(in the rows, 128 means zero)
[137 149 119 141 108 118 117 117  66 137 162 129 147 118 103 107 108 133
 105 139 120 124 105  94 156 113 113 124 155 132  95 107 141 159 113 101
 140 139 115 130 137 143  82]  3
[151 173 154 129 117 143 109 153 111 161 181 232 180 162 157 120 195 176
 122 155 168 153 179 122 150 120 128  84 100 110 131 117  77 116 164 139
 160  95 211 171 140 124  98]  3
[134 148 115 141 101 112 121 116  62 145 160 118 145 121  99 112 105 137
 111 144 121 123 103  93 151 111 115 128 155 135 102 109 136 158 109 104
 137 143 108 129 137 141  85]  3
[ 82 156 114 156 100 101 106 105 106  83 109 114 167 171 124  78 117 101
 167 118  91 174 117   4 119  93 139  59 203  87 103 104 102 133 153 156
 153  95 156 113 163 139 124]  10
[115 147 120 153 107 120 114 126  89 137 152 110 141 133  81 118  86 124
 118 146 113 115 107  95 155 113 133 135 148 136 113 106 144 162 114 109
 133 149 107 133 126 150  81]  6
[107 103 121 137 139  95 123 127  78 129  69 133 151 161 150 137  48 110
 123 189 143 150  82  16 130  93 125 129 208  86 162 124 154 120 122 148
 133 183  97 126 131 188 120]  4
[136 115 102  91 123 231 111 137 246 110 189 176 134 128 160 132 244 132
 109 196 180 131 133  78 140 162 149 135 134 162 169 119 116 131 143 110
 134 122 153 122 160 112 138]  9
[132 131 135 150 109 116 119 128  95 144 160 124 156 123  97 113 100 119
 116 153 128 114 105  99 159 104 122 124 144 131 100 104 145 169 122  90
 127 140 112 154 130 159  90]  2
[140 119 138 137 124 146  98 123 119 148 101 151 121 148 129 154 140 134
 123 154 132 103 134 135 136 126 124 100 136 123 139 137 124 110 126 134
 117 110 158 177 121 140 100]  9
[112 121 129 145 104 104 104 128  75 134 150 118 155 137  82 110  97 118
 111 158 118 118 109  86 156 101 124 128 145 145  79 108 124 165 126  98
 133 139 107 131 125 165  84]  10
[129 118 124 143 110 112 117 131  77 140 156 124 150 125  90 115 114 129
  97 149 121 121 113 104 158 111 115 138 133 138 109 111 137 158 115  99
 143 154 108 129 138 155  82]  1
[118 138 120 144 106 121 113 127  97 123 163 104 138 139  77 109  92 133
 112 134 112 115 110  95 158 108 129 125 139 134  85  95 134 166 112 106
 132 139 100 138 129 143  77]  6
[149 156 131 130 135 157 117 153 159  91 176 185 120 148 187 108 183 153
 181 105 129 131 148 138  72 165 113 101 125 117 162 118  84 115  88 152
 160 118 133  92 135 136 175]  4
[115 136 124 150 101 121 114 133  79 136 156 115 143 136  81 119  86 127
 108 152 121 118 111  90 163 110 124 135 135 142  93 101 139 167 108 101
 140 149  98 131 122 148  78]  6
[144 118 136 145 122 131  90 126 111 143 113 154 122 136 134 149 129 137
 126 137 111 100 141 160 115 135 121 118 113 133 164 143 118  97 123 137
 126 110 172 166 126 122 115]  9
[131 134 134 143 126 133  79 109  96 154 119 151 115 140 149 150 138 136
 126 158 111 116 142 137 144 123 126 124 138 119 120 139 140 113 134 131
 119 114 172 181 127 130 120]  4
[ 84 155 125 124  91 132 144 139  69 166 106 150 190 126 180 135 148 131
 121 155 149  94 164 139 187 105 113 129 146 208 138 100 121  98 184  91
 118 146 103 132  91 120  66]  8
[124 176 161 115 114 122 131 148 144 113 110 142 149 124 205 166  91 134
 146 214 240 223 167 129  89 157 160 103 187 131 252 144 144 115 124 146
 114 158 155  98 128 141 157]  5
[121 138 133 141 101 143  79 128  97 141 108 153 125 146 140 149 117 118
 134 154 123 107 123 151 139 121 118 125 130 131 130 147 129 118 145 125
 125 125 168 158 113 134  97]  10
[123 158 150 135 115 132 113 128 103 150  82 143 151 211 139 138 213 167
 134 196 207 191 187 158 123 170 149  88 108 144 221 158  78  93 143 146
 146 128 155  64 141 102 137]  1
[ 83 135  91 134  61 177 129 129 111 181 140 192 148 213  89 146  76 127
 163 209 179 161 141 116 156 119 100 108 128 140 101 126 123 133 160 129
 153 143 131 168 124 118 141]  2
[155 225 129 138 165  97  90 142 233  89 131 204 103 114 100 110 154 174
 146 102 151  87 115 186 106 172 181 105 137 136 191 147 123  97 157 160
 104 127 131  89 114 147 118]  6
[114 128 114 153 108 106 127 129  68 138 148 118 151 133  77 106 117 131
 118 165 115 103 116 108 146 106 123 136 137 140 110 112 130 166 122 101
 131 139 101 139 126 152  89]  0
[137 145 136 141 111 115 114 116  65 139 146 115 148 127  98 115 117 138
 104 150 132 125 104  92 156 112 117 111 171 138 104 106 144 160 117 104
 133 141 114 138 136 156  75]  3
[123 175 149 116 129 183  87 134 185  94 164 159 135 122 141 116 169 122
 138 181 166 167 174  89 104 155 136 133 165 119 115 102 118 107 123 117
 137 121 100 110 160 117 175]  4
[ 83 181 151 168 104  83 102 133 142 114  99 131 143 100 143 119 108  98
 135 179 128 194 153  46 123 127 156  80 179  96 185 127 116  67 123 157
 134 119 135 109 169 118 103]  9
[125 119 121 144 106 116 123 122  87 138 149 124 141 131  90 110 119 138
 119 162 121 109 107  91 154 108 117 124 137 133  97 111 138 165 125  97
 127 129  97 150 125 154  90]  0
[121 137 119 150 109 111 118 134  79 138 162 123 152 118  70 109 117 129
 116 148 120 118 116 107 153 107 110 124 146 128 105 109 138 164 123  94
 137 150  98 147 139 165  80]  1
[129 120 120 149 115 120  99 125 125 157 116 144 104 143  99 143 120 140
 142 155 110  88 117 145 138 119 122 129 111 115 107 145 127 133 124 135
 125 113 143 177 114 137 112]  0
[165 150 133 135 126 120 146  98 155 153 132 155 120 114 203 137  90 146
 130 141 151 149  70  92  99 176 157 140 175 127 217 118 150  66  93 148
 135 157 121 100 153 171 133]  3
[146 125 134 156 124 112  99 107 148 154 112 148 105 139 111 132 112 134
 135 135 110  98 109 142 133 131 124 104 117 119 110 125 131 101 129 133
 134 119 157 164 132 128 102]  7
[132 136 118 136 114 107 119 110  62 148 150 122 135 121 100 110 108 131
 106 134 121 120  89  94 151 115 120 122 159 134 112 115 135 151 108 110
 135 148 119 128 135 144  83]  3
[121 131 128 149 108 110 123 130 100 148 149 116 148 127  95 113 113 125
 111 161 121 111  99  88 158 110 118 124 133 138  97 103 140 143 122 101
 141 131 104 145 133 145  67]  7
[117 206  97 153 114 159 133 120 120 125 151 149 144 165 122 127 136 142
 158 175 133 146 180 156 114 138 126 105 197 111 169 135 168 166 138 129
 120 156 103  79 116 157 127]  0
[149 129 163 147 115 144  99 133 116 143 115 152 130 147 139 143 129 139
 130 138 132  86 107 168 147 120 115 108 118 128 133 133 127 117 138 119
 129 117 158 183 121 138 108]  8
[119 114 123 141 104 109 122 140  71 136 154 119 146 133  88 123  93 126
 119 156 123 117 108 100 152 113 116 114 153 142 120 118 137 162 114  92
 137 146 103 131 123 143  92]  5
[140 152  85 150 141 171 117 129 106  71  44 164 112 110 163 155 212 115
 114 176 149 157  70  46 154 131 145  76 132 149 196 129 134  86 145 161
 118 148 155  96 137  96 106]  9
[161 137 150  99 101 130 151 127 158  88 108 144 131  99 148 146 165 125
 122 180 213 127 134 155 151 129 152  56 194 127 143 147 145 111 158 129
  88 138 184 139 130 123 138]  3
[140 142 132 155 176 121 145  78 200 123 128 146 145 157 186 120 174 133
  91 151 126 178 175  72 126 178 184  79 198 126 155  68 135  75 134 147
 133 107 178 153 167 164 183]  2
[125 160 176 148  93 123 100 128  84 137 111 187 144 150 178 107  67 109
 182 126 149 185 117 112 122 124 106 127 120 106 158 151 135  99 139 149
 176 122 168  73 150 138 152]  3
[141 125 156 143 126 133 100 122 141 152  97 143 123 137 147 155 122 129
 128 146 127 104 120 139 127 128 123 125 125 127 126 133 141 110 132 138
 134 112 162 175 122 138 101]  7
[139 145 111 136 108 129 117 120  68 127 160 124 140 119  94 114 110 135
 109 137 120 108  93 101 147 115 111 117 165 140  98 105 145 164 110 105
 132 148 108 134 131 145  78]  3
[139 121 159 149 118 132  88 123 119 147 114 142 129 142 143 150 114 137
 136 142 119 122 137 138 137 124 130 112 135 129 128 134 136 125 129 124
 133 104 164 163 126 136 109]  5
[122 136 100 165 114 124 139 117 146 113 138 156 121 163 156 108 159 148
 156 144 102 176 145  35 138 142 114  88 122  94  91 102 106 123 111 141
 167  91  94 118 144 134 163]  0
[121 125 118 145 104 120 116 134  77 137 154 129 153 127  85 123 112 130
 111 167 129 124 115 102 150 106 111 124 145 125 116 115 137 159 120 101
 138 156 111 143 137 157  83]  1
[130 119 118 144 103 101 126 129  75 133 152 117 146 141  84 104 117 141
 114 167 127 113 113  94 157 104 121 115 132 123 100 112 137 168 123  98
 128 131 110 143 133 148  96]  0
[122 123 130 159 102 124 117 128  95 150 156 130 148 138 101 118  93 124
 115 155 114 102  94  97 175 108 116 122 132 138  98 106 131 159 120  91
 138 150  92 145 129 149  78]  8
[108 119 118 139 105 101 108 118  78 149 153 123 144 132 104 118  98 119
 111 161 121 116 115  79 158 108 124 138 148 143  80 104 130 161 121  90
 126 145 101 138 128 173  97]  10
[121 132 131 150 123 136  91 113 117 152 107 148 115 150 140 151 123 134
 136 155 120 132 132 127 132 135 132 102 152 123 145 135 130 109 121 133
 135 114 160 153 125 128 114]  5
[126 136 140 151 117 146 104 124 114 161 120 169 126 149 146 153 133 134
 136 140 108  85 124 159 148 123 120 118 107 137 132 140 120 116 142 125
 132 125 162 163 112 128 109]  8
[122 135 121 148 108 120 124 125  74 130 142 122 150 132  88 113 115 134
 113 166 120 110 122  96 143 110 121 132 133 137 100 111 137 171 122  96
 128 134  96 136 126 147  87]  0
[117  81 107 176 108 161 134  71 196 150  50 109 150 177 185 116 140 155
 129 164 112 170  55  62 160 141 118  90 164 145 211 125 105  70 161 127
 161 127  78 131 137 123  47]  8
[125 123 118 138 113 125 115 130  84 130 161 121 145 123  84 117 121 127
 108 150 124 116 119 105 150 112 108 125 138 137  99 109 135 173 114  94
 138 151 109 140 131 156  85]  1
[148  96 110 100 147 140 140 118 179  79 129 121  93 171 134  86 162 160
 124 110 163 133  38 107 115 149 146 112  97 140 116 106  94 121  75 144
 136 117  71  54 140 133 146]  2
[138 127 139 142 112 132 109 127 133 168 121 149 125 141 125 153 114 134
 143 149 131 108 120 137 139 115 123 112 119 119 118 131 130 127 133 130
 124 124 159 186 119 138 114]  2
[139 135 133 130 137 142  88 121 102 149 106 152 115 140 135 152 144 134
 125 139 133  99 125 140 131 137 124 122 130 133 123 137 126 122 119 139
 132 124 176 148 119 129 117]  3
[127 147 105 153 144  39 169 119 135 170 120 151 157 148  80  84 108 145
 145 146 178 202 109 136 127 124 167 129 155  64 194 173 122 107 127 174
 151 109 138  79 142 179 189]  1
[126 118  81 169 104 212  96 142 172 100 114 128 147 108 122 113 217 109
 125 174 126 173  74  22 143 128  97  87 193  69 190 160 143 146 110 125
 174  97 113 122 155 100  94]  9
[121 121 123 145  92 105 122 134  68 150 167 119 149 125 100 122  95 130
 112 157 120 138 111  92 165 108 120 121 146 139 117 116 138 156 115  93
 139 139 108 136 133 132  87]  5
[166 116 167 118 108  98 131 125 140  78 147  76 159  74  83  90  91 156
 124 139 193 171 159 129  62 121 103  67 173 100 117  97 124 156  75  93
 129 132  98 100 152 139 146]  1
[149 140 136 137 123 131  94 111 122 146 114 147 113 126 131 145 132 143
 129 130 131 103 132 155 127 137 122 105 143 121 121 137 135 122 124 132
 124 117 173 167 131 130 114]  3
[124 125 119 140 103 118 118 125  87 146 154 129 144 120  79 114 122 129
 108 156 130 116 101  96 154 109 116 126 134 133 112 117 130 161 118  96
 139 154 112 135 142 152  73]  1
[138 100 148 141 119 134  87 115 135 154 104 151 116 140 132 151 114 123
 136 143 120  99 136 141 130 135 128 109 123 121 142 147 127 100 131 129
 117 105 168 176 130 132 114]  9
[117 136  94  78 112 133 133 139 136  71 198 167 106 155 151 142  94 132
 129 155 168 134 134 170 118 132 134 132 167 139 106 135 158 161 136 140
  99 145 147 124 113 171 209]  10
[155 147 140 140 121 137  95 103 109 133 108 142 113 133 150 145 137 144
 124 128 114 120 115 140 132 122 126 112 131 124 120 138 130 122 128 146
 130 108 185 158 132 125 103]  3
[140 220 155 174 124  79 111  96 193 161 105 220 148 100 142 117  54 120
 157 173 161 188 121  70 121 165 182 136 170 119 168 145 127  60 157 165
 138  94 138 143 130 157 142]  4
[137 125 144 142 129 137  88 124 110 142 129 147 122 141 130 141 123 132
 129 152 118 118 142 132 140 131 120 113 132 122 104 131 138 124 127 131
 129 109 166 185 125 136 126]  4
[115 133 102 154 114 123 105 128  65 149 170 125 150 139  78 107 104 125
 112 169 109 127 111  82 171 112 116 131 155 130  89 111 144 165 114 103
 138 136  96 149 127 147  86]  4
[122 133 114 164 119 132  86 125 108 148 119 161 128 126 120 139 159 132
 134 145 113 104 145 159 139 131 118 118 131 127 137 133 124 116 128 127
 138 124 166 162 132 138 108]  1
[117 135 122 150 112 116 117 122  90 151 157 123 153 135  92 116 100 116
 112 166 129 125 110  93 157 111 130 129 150 141 107 105 144 166 119  99
 131 147 113 136 130 154  99]  2
[117 153 141 142 112 139  90 132 122 148 118 130 121 143 110 154 105 136
 140 142 112  83 142 173 132 116 132 135 118 131 127 132 136 122 144 129
 117 124 168 186 117 136  92]  6
[135 125 156 149 122 130  86 113 122 144 108 148 125 135 124 150 131 141
 128 141 116 114 139 148 132 123 124 114 121 124 125 131 136 115 148 127
 126 123 164 180 142 151  98]  1
[ 96  98  94 137 128 142 132 104 108 149  91 105 146 130 185 143 157 136
 111 154 131 208 151  18 111 120 110 166 170 139 121  99 108 140  82 154
 170 130  77 127 143 122 170]  4
[117 130 124 150  97 130 108 133  83 139 159 129 144 129  77 118  86 129
 120 145 119 111  95  89 163 104 124 137 127 141  91 103 138 160 121 102
 137 144 102 143 125 144  75]  6
[126 133 147 147 124 125  75 109 106 144 103 156 124 142 154 149 126 131
 130 150 122 125 142 142 122 124 134 124 144 130 119 129 118 105 124 139
 124 115 164 144 118 153 128]  10
[154 152 129 155  80 152 136 159  42 124 171 182 147 163 166 154 165 135
 131 156 122 129 142 155 154 138  97 165  73 191 131 100 123 101 151 124
 164 135 144 158 134 105 168]  7
[127 122 120 147  96 106 125 129  81 137 155 120 142 128  92 108 111 133
 116 167 123 109 115 109 157 111 119 136 128 138 104 116 141 163 121  95
 131 134 102 135 130 146  98]  0
[123 133 131 138 116 135  86 126 124 132 129 139 118 133 142 143 133 120
 117 146 107 108 126 137 138 119 129 135 131 126 102 136 120 133 123 129
 128 110 165 162 116 145 104]  10
[141 123 130 150 128 138  91 124 135 119  92 147 108 127 115 142 146 143
 132 149 119  91 108 135 122 125 126  99 119 113 128 143 133 133 132 135
 118 110 157 178 123 130  96]  0
[122 152 133 140 121 138  92 120 123 152 117 145 113 158 122 145 137 146
 132 138 121 110 137 133 142 118 134 113 128 124 120 118 119 119 131 143
 133 119 173 175 122 136 104]  6
[132 168 103 107 124 114 145 113 146 151  66 145 122 154 120 145  71 138
 133 140 157 118 101 141  84 137 143 151 156 140 196 146 122  83 125 173
 130 176 119  86 115 137 119]  1
[116 151  87 164 138 121 114  71 208 102 128 185  83 104 111 136  92  89
 132 122 131 190 145  16 123 154 147  99 209  88  42 100 128 193  81 157
 141 151  87 143 155 169 177]  1
[165 166 136 137  91 119 108 130 136 102 128 147 120  86 143 123 117  96
 131 167 193 151 100 117 121 154 147 132 163  99 194 168 187 137 108 107
 122 154 145  51 160 106 206]  2
[136 114 154 157 112 147  91 130 135 142 111 150 123 146 145 149 116 128
 130 140 119  92 123 163 151 127 117 106 110 127 123 134 127 122 131 124
 134 123 163 180 129 125 106]  8
[115 117 121 143 111 140  76 110 125 132 103 130 117 146 137 143 145 131
 136 158 126 119 120 122 137 124 128 103 146 134 107 131 112 128 125 130
 121 111 153 154 116 139 100]  10
[149 147 149 142 117 126  88 108 100 145 110 145 119 126 153 145 123 134
 128 121 119 103 128 151 129 130 128 117 144 122 125 131 136 115 125 137
 124 118 181 172 139 133 106]  3
[134 154 128 159 115 125 106 124 136 152 124 138 124 139 114 142 110 130
 135 149 111 114 126 137 129 122 127 116 133 107 120 133 137 132 117 134
 131 115 153 168 125 136 117]  2
